Look-ups in named tables: a row name and a column name give one cell, copied from the table.

Faz.csv
,Mul,Sifamo,Rubam,Vupo,Vef
Nir,0.20,0.36,0.45,0.47,0.47
Tebaf,0.25,0.40,0.43,0.47,0.47
Dadape,0.80,0.45,0.47,0.48,0.48
Vam,0.38,0.55,0.43,0.47,0.47
Fudi,0.31,0.53,0.41,0.47,0.47
Bos,0.37,0.55,0.44,0.47,0.46

What is the Sifamo of Tebaf in Faz? 0.40
What is the Vupo of Fudi in Faz? 0.47
What is the Rubam of Vam in Faz? 0.43
What is the Vupo of Dadape in Faz? 0.48
What is the Mul of Fudi in Faz? 0.31
What is the Vef of Vam in Faz? 0.47
What is the Sifamo of Dadape in Faz? 0.45
What is the Rubam of Fudi in Faz? 0.41
What is the Vef of Bos in Faz? 0.46
What is the Rubam of Nir in Faz? 0.45

Table Bur
	Nef	Lofeg	Rig	Sirus	Fugavuf	Difu
Vusem	3.22	6.20	5.80	5.41	4.55	4.01
Rut	6.44	6.60	5.25	5.52	4.87	5.80
Nid	6.33	6.30	6.91	5.74	6.32	6.12
Kul	5.64	5.99	7.37	6.68	6.08	5.96
Tas	6.76	6.33	5.62	6.03	6.22	6.25
Kaze	8.56	6.16	6.40	6.79	7.92	7.15
Mivas	6.01	6.51	6.05	5.87	6.53	4.78
Bez	2.89	6.17	5.43	7.34	6.34	4.60
Tepaza	8.85	5.61	7.13	4.49	4.80	6.54
Neb	2.70	5.50	5.92	6.85	4.76	6.39
Gug	1.36	5.81	6.55	5.96	4.82	5.99
Bil	6.01	5.85	5.26	5.70	5.23	5.82
Pim	1.89	5.46	5.83	5.12	5.77	5.80

Rig of Nid is 6.91
Sirus of Rut is 5.52
Lofeg of Bez is 6.17
Rig of Mivas is 6.05
Difu of Vusem is 4.01
Fugavuf of Tepaza is 4.80
Rig of Tas is 5.62
Fugavuf of Bil is 5.23

Table Ginoguk
|  | Tiribi | Tep |
|---|---|---|
| Luzeme | 212 | 97 |
| Musugab | 13 | 133 |
| Fak | 18 | 111 |

Luzeme, Tiribi: 212
Musugab, Tiribi: 13
Luzeme, Tep: 97
Musugab, Tep: 133
Fak, Tep: 111
Fak, Tiribi: 18
Row with the largest Tiribi: Luzeme

Table Dugos
         Filav  Tov  Sovi  Revog  Kif  Telum
Nebidev    101   95    35     40  157     15
Giko       127   21   164    150  174     15
Masedu      88   36    69     95   81     68
Roza        55   31    20    207   86    120
Bazipeg    156  148   143     89  184    113
Fol        164  162    62    108  194    127
Teduki     137  119    68     88  125    128
Mer        208  130   246     49  151    178
Puveg      162   70   114     38   40    227
Tukag      182  138   163     19  140    117

Nebidev, Kif -> 157
Teduki, Tov -> 119
Bazipeg, Kif -> 184
Mer, Kif -> 151
Masedu, Kif -> 81
Roza, Filav -> 55
Masedu, Revog -> 95
Fol, Sovi -> 62
Tukag, Sovi -> 163
Fol, Revog -> 108
Mer, Sovi -> 246
Roza, Sovi -> 20
Giko, Telum -> 15
Nebidev, Filav -> 101

Daviv:
,Kivos,Reduz,Selusa,Ponif,Faz,Biput
Lesige,0.48,0.18,0.40,0.33,0.43,0.54
Vodor,0.21,0.36,0.25,0.43,0.43,0.29
Per,0.25,0.56,0.24,0.52,0.45,0.34
Bor,0.32,0.31,0.34,0.30,0.41,0.39
Lol,0.48,0.47,0.31,0.63,0.36,0.40
Lofoli,0.44,0.41,0.30,0.61,0.55,0.39
Kinimi,0.55,0.23,0.43,0.58,0.76,0.31
Rizerim,0.78,0.16,0.53,0.29,0.26,0.49
Ret,0.35,0.53,0.17,0.66,0.42,0.10

What is the Biput of Ret in Daviv? 0.10
What is the Faz of Rizerim in Daviv? 0.26
What is the Faz of Kinimi in Daviv? 0.76
What is the Ponif of Lesige in Daviv? 0.33
What is the Faz of Per in Daviv? 0.45
What is the Kivos of Per in Daviv? 0.25
What is the Kivos of Ret in Daviv? 0.35
What is the Reduz of Ret in Daviv? 0.53
What is the Kivos of Bor in Daviv? 0.32
What is the Selusa of Lol in Daviv? 0.31
What is the Biput of Kinimi in Daviv? 0.31
What is the Ponif of Ret in Daviv? 0.66
What is the Ponif of Lofoli in Daviv? 0.61
What is the Reduz of Lol in Daviv? 0.47
What is the Reduz of Per in Daviv? 0.56
What is the Ponif of Vodor in Daviv? 0.43
What is the Faz of Ret in Daviv? 0.42
What is the Selusa of Rizerim in Daviv? 0.53
What is the Reduz of Rizerim in Daviv? 0.16
What is the Reduz of Bor in Daviv? 0.31
Row with the largest Selusa: Rizerim

Table Zolu
|  | Lok | Fet | Fafu | Vate | Lidu | Nagug | Zutip | Gatava | Letoge | Sol |
|---|---|---|---|---|---|---|---|---|---|---|
| Dozuba | 0.144 | -2.395 | 2.986 | 3.180 | 1.195 | 0.703 | -1.802 | -1.661 | 1.722 | 1.981 |
| Sevat | -1.163 | 3.639 | -5.718 | -2.511 | -1.607 | -0.449 | -0.330 | -1.714 | 0.171 | -2.214 |
| Lenekob | -4.360 | 1.601 | -0.604 | -2.516 | -1.418 | 3.119 | -0.090 | 4.409 | 2.188 | -0.132 |
| Gos | -2.633 | -3.147 | -5.001 | 1.608 | -4.570 | -1.389 | -0.550 | 2.239 | -0.206 | 0.033 |
| Zibi | -2.854 | 1.760 | 2.519 | 2.656 | -2.130 | 0.749 | -0.081 | 1.279 | -4.176 | 1.556 |
| Nov | 0.059 | -4.330 | -1.118 | -4.296 | -0.569 | -0.308 | -1.762 | -1.146 | -6.380 | -1.954 |
| Mig | -4.730 | -0.613 | 0.973 | 1.203 | 0.329 | -3.389 | 1.452 | -2.924 | -1.965 | 1.043 |
| Lig | 3.570 | -5.675 | -1.114 | 2.611 | 1.634 | 1.009 | 5.656 | -1.064 | -1.798 | 0.130 |
| Sazupu | -0.397 | 1.266 | -1.649 | -3.585 | 1.932 | -0.847 | -2.747 | -7.113 | -4.170 | 3.301 |
| Lufa | -2.879 | 0.285 | 0.414 | 3.236 | -5.028 | 4.329 | -4.090 | -4.185 | -1.027 | -4.826 |
| Dop | -2.670 | -0.500 | -2.695 | 1.284 | 8.875 | 0.214 | 2.216 | 1.786 | 1.702 | 0.390 |
| Sesebo | 4.501 | 1.222 | -1.625 | -1.705 | -2.012 | -3.009 | -0.383 | 4.991 | -0.189 | -1.033 |
| Viz | 0.509 | -0.785 | 2.700 | -2.842 | -1.270 | -3.358 | -2.198 | -2.209 | 2.689 | -2.395 |

Lufa, Sol -> -4.826
Dop, Fet -> -0.500
Dop, Sol -> 0.390
Sazupu, Lidu -> 1.932
Viz, Fafu -> 2.700
Dozuba, Fet -> -2.395
Sazupu, Zutip -> -2.747
Mig, Vate -> 1.203
Nov, Lidu -> -0.569
Viz, Letoge -> 2.689
Dop, Gatava -> 1.786
Lenekob, Nagug -> 3.119
Sazupu, Fet -> 1.266
Zibi, Fet -> 1.760
Sevat, Fafu -> -5.718
Zibi, Zutip -> -0.081
Mig, Lidu -> 0.329

